Here is a tiny trained network, its code and every weight. The questions are about switching its units off for an input and a target symbol, where a switched-off unit gives its printed mean instead of its output.

import numpy as np


def w(rows, s, z=0):
    codes = np.array(rows[::2]) - 128.0
    scale = np.full(codes.shape[1], s)
    scale[-1] = z or s
    return codes * scale


def f(y):
    return np.maximum(y, 0)


def softmax(a):
    e = np.exp(a - a.max(-1, keepdims=True))
    return e / e.sum(-1, keepdims=True)


def log_softmax(a):
    a = a - a.max(-1, keepdims=True)
    return a - np.log(np.exp(a).sum(-1, keepdims=True))


def net(x, mask):
    ids = ['αβδεζηθλμξπστφψω'.index(c) for c in x.split()]
    T = len(ids)
    res = E[ids] + P[:T]
    u = 0
    for l in range(2):
        r = res
        for j in range(3):
            rows = slice(3 * j, 3 * j + 3)
            q, k, v = (r @ M[l][rows].T for M in (Q, K, V))
            z = softmax(np.where(np.tri(T) > 0, q @ k.T / 3**0.5, -1e9)) @ v
            o = O[l][rows]
            res = res + np.where(mask[u + j], z, o[:, -1]) @ o[:, :-1]
        u += 3
        y = f(res @ A[l][:, :-1].T + A[l][:, -1])
        res = res + np.where(mask[u : u + 4], y, B[l][:, -1]) @ B[l][:, :-1]
        u += 4
    return log_softmax(res[-1] @ U[:, :-1].T + U[:, -1])


Q, K, V, O, A, B = {}, {}, {}, {}, {}, {}
E = w([
[104,120,153],'α',
[110,135,159],'β',
[108,109,159],'δ',
[238,212,197],'ε',
[120,117,150],'ζ',
[148,133,133],'η',
[164,129,146],'θ',
[94,135,160],'λ',
[106,103,152],'μ',
[94,95,159],'ξ',
[132,116,153],'π',
[73,185,187],'σ',
[97,72,7],'τ',
[140,157,91],'φ',
[94,77,42],'ψ',
[79,187,55],'ω',
],0.019)
P = w([
[254,146,164],'0',
[236,197,165],'1',
[170,196,183],'2',
[124,196,179],'3',
[93,195,161],'4',
[77,208,133],'5',
[92,200,117],'6',
[78,223,110],'7',
],0.0055)
Q[0] = w([
[46,77,134],'0.h0',
[39,179,140],'0.h0',
[84,120,170],'0.h0',
[126,4,96],'0.h1',
[148,59,149],'0.h1',
[99,173,165],'0.h1',
[181,101,108],'0.h2',
[60,138,134],'0.h2',
[197,58,148],'0.h2',
],0.013)
K[0] = w([
[104,57,185],'0.h0',
[97,144,162],'0.h0',
[67,137,142],'0.h0',
[99,5,132],'0.h1',
[139,84,144],'0.h1',
[129,137,170],'0.h1',
[160,115,158],'0.h2',
[12,117,99],'0.h2',
[175,79,141],'0.h2',
],0.015)
V[0] = w([
[171,194,95],'0.h0',
[58,168,176],'0.h0',
[98,101,180],'0.h0',
[82,247,138],'0.h1',
[63,178,141],'0.h1',
[82,182,51],'0.h1',
[243,85,190],'0.h2',
[85,184,131],'0.h2',
[224,65,58],'0.h2',
],0.012)
O[0] = w([
[58,46,104,154],'0.h0',
[130,95,108,207],'0.h0',
[169,158,90,141],'0.h0',
[135,126,128,252],'0.h1',
[253,83,200,191],'0.h1',
[178,110,124,163],'0.h1',
[94,171,146,44],'0.h2',
[184,86,156,196],'0.h2',
[126,87,160,33],'0.h2',
],0.0074,0.012)
A[0] = w([
[181,85,254,144],'0.n0',
[80,122,31,2],'0.n1',
[173,105,218,142],'0.n2',
[15,129,114,242],'0.n3',
],0.0083,0.0031)
B[0] = w([
[58,1,137,254],'0.n0',
[70,232,126,155],'0.n1',
[24,94,115,226],'0.n2',
[224,121,181,162],'0.n3',
],0.0083,0.0071)
Q[1] = w([
[84,84,25],'1.h0',
[139,90,108],'1.h0',
[194,199,91],'1.h0',
[36,55,102],'1.h1',
[144,119,91],'1.h1',
[3,90,1],'1.h1',
[252,72,170],'1.h2',
[96,94,129],'1.h2',
[130,77,227],'1.h2',
],0.0078)
K[1] = w([
[184,112,86],'1.h0',
[2,47,165],'1.h0',
[13,204,181],'1.h0',
[108,81,5],'1.h1',
[136,162,136],'1.h1',
[249,112,53],'1.h1',
[222,3,16],'1.h2',
[142,100,51],'1.h2',
[196,42,111],'1.h2',
],0.0068)
V[1] = w([
[164,204,123],'1.h0',
[226,239,30],'1.h0',
[19,107,124],'1.h0',
[214,67,203],'1.h1',
[14,55,105],'1.h1',
[188,181,64],'1.h1',
[20,63,188],'1.h2',
[94,2,65],'1.h2',
[9,78,188],'1.h2',
],0.0082)
O[1] = w([
[136,84,122,62],'1.h0',
[125,102,104,2],'1.h0',
[58,156,203,158],'1.h0',
[232,77,54,163],'1.h1',
[137,113,201,173],'1.h1',
[60,194,171,92],'1.h1',
[238,128,190,169],'1.h2',
[70,144,61,205],'1.h2',
[103,9,254,157],'1.h2',
],0.0061,0.0096)
A[1] = w([
[139,231,13,251],'1.n0',
[16,87,185,107],'1.n1',
[237,253,199,173],'1.n2',
[60,113,203,220],'1.n3',
],0.0069,0.0022)
B[1] = w([
[39,63,179,218],'1.n0',
[137,115,57,243],'1.n1',
[171,255,52,173],'1.n2',
[83,171,81,255],'1.n3',
],0.007,0.0067)
U = w([
[134,118,116,78],'α',
[128,122,134,78],'β',
[135,141,145,126],'δ',
[124,122,111,62],'ε',
[138,131,117,109],'ζ',
[153,118,109,92],'η',
[137,132,141,123],'θ',
[135,113,131,65],'λ',
[135,124,122,96],'μ',
[131,126,121,89],'ξ',
[138,132,121,120],'π',
[174,36,165,102],'σ',
[24,146,144,139],'τ',
[159,98,107,254],'φ',
[96,119,116,158],'ψ',
[139,68,6,128],'ω',
],0.013,0.0076)

Each question gives the input, a string of symbols that net reads in full, and the target symbol t.
The units are the heads (3 rows each of Q, K, V and O) and the neurons (one row each of A and B). Each row of codes is followed by its name. A weight is (code - 128) times the scale printed after its matrix; where a second scale follows, it is the last column's (O, A, B and U).
mask holds one flag per unit, layer by layer, with each layer's heads first. A switched-off unit (its flag False) gives its mean, the last column of its rows in O or B, instead of its output. The means were averaged over made-up inputs and are rounded, as every weight is.
A unit's drop is (log p(t) with every unit on - log p(t) with that unit switched off) / (log p(t) with every unit on - log p(t) with every unit switched off).
The circuit of an input: a set's keep is (log p(t) with only the set's units on - log p(t) with every unit switched off) / (log p(t) with every unit on - log p(t) with every unit switched off). Starting from the 12 units with the biggest drops (on a tie, the unit counted first), units are removed one at a time, each time the one whose removal leaves the highest keep (on an exact tie, the one counted first), for as long as the keep stays at least 0.8.
units of the circuit, in order: the units of the circuit, biggest drop first
unit that matters most: the unit with the biggest drop
k most important neurons: the k neurons with the biggest drops, biggest first
input ζ ω φ θ, target ω: unit that matters most	0.h1
input ζ σ φ τ δ λ, target τ: units of the circuit, in order	[1.h1 0.h1 0.n0]
input θ ω β, target ω: units of the circuit, in order	[0.h1 0.n2 1.h2 1.h0]
input σ λ ω φ, target ω: units of the circuit, in order	[1.h2 0.h1 1.h1]
input α σ σ σ τ θ, target τ: 2 most important neurons	[0.n2 0.n0]
input θ σ ω ζ σ, target ω: 2 most important neurons	[0.n2 0.n0]
input σ σ ω η, target ω: units of the circuit, in order	[1.h2 0.h1 1.h1]
input ω σ σ σ α σ ζ δ, target σ: units of the circuit, in order	[0.h1 0.n0]
input ξ τ ω σ α τ μ, target τ: units of the circuit, in order	[1.h1 0.h1]
input τ σ σ σ ω η, target ω: units of the circuit, in order	[0.h2 1.h2 0.h1 0.h0]
input π ω η σ σ σ β, target σ: units of the circuit, in order	[0.n0 0.h1]
input δ τ λ, target τ: units of the circuit, in order	[1.h1 0.h1]
input ζ η δ σ η σ, target σ: units of the circuit, in order	[0.h1 0.n0]
input φ ω σ μ σ μ α, target σ: units of the circuit, in order	[0.n0 0.h1 1.h2]
input σ σ σ σ δ, target σ: units of the circuit, in order	[1.h2 0.n0]
input θ σ τ σ φ σ τ π, target τ: unit that matters most	1.h1
input ω σ σ α σ ζ, target σ: units of the circuit, in order	[0.n0 0.h1]
input σ σ λ δ τ, target τ: units of the circuit, in order	[1.h1 0.n1]
input φ φ σ σ σ ζ, target σ: units of the circuit, in order	[0.h1 1.h2 0.n0]
input ω σ δ, target ω: unit that matters most	0.n2
input τ ζ β ω ξ, target ω: 2 most important neurons	[0.n0 0.n2]
input τ τ β δ, target τ: 2 most important neurons	[1.n3 0.n1]
input σ σ τ σ, target τ: 3 most important neurons	[0.n0 0.n2 1.n3]
input ω σ λ ψ ω δ, target ω: 3 most important neurons	[0.n2 0.n0 1.n1]
input ξ σ τ σ α θ σ, target σ: 3 most important neurons	[0.n1 0.n0 1.n2]
input τ σ φ σ α σ σ θ, target σ: 3 most important neurons	[0.n1 0.n0 1.n2]
input ψ β σ σ ω φ ζ, target ω: unit that matters most	1.h2
input α σ ω λ, target ω: 2 most important neurons	[0.n2 0.n0]
input ω λ σ τ ζ, target τ: 2 most important neurons	[0.n0 0.n2]
input τ β ζ, target τ: 2 most important neurons	[1.n3 0.n1]
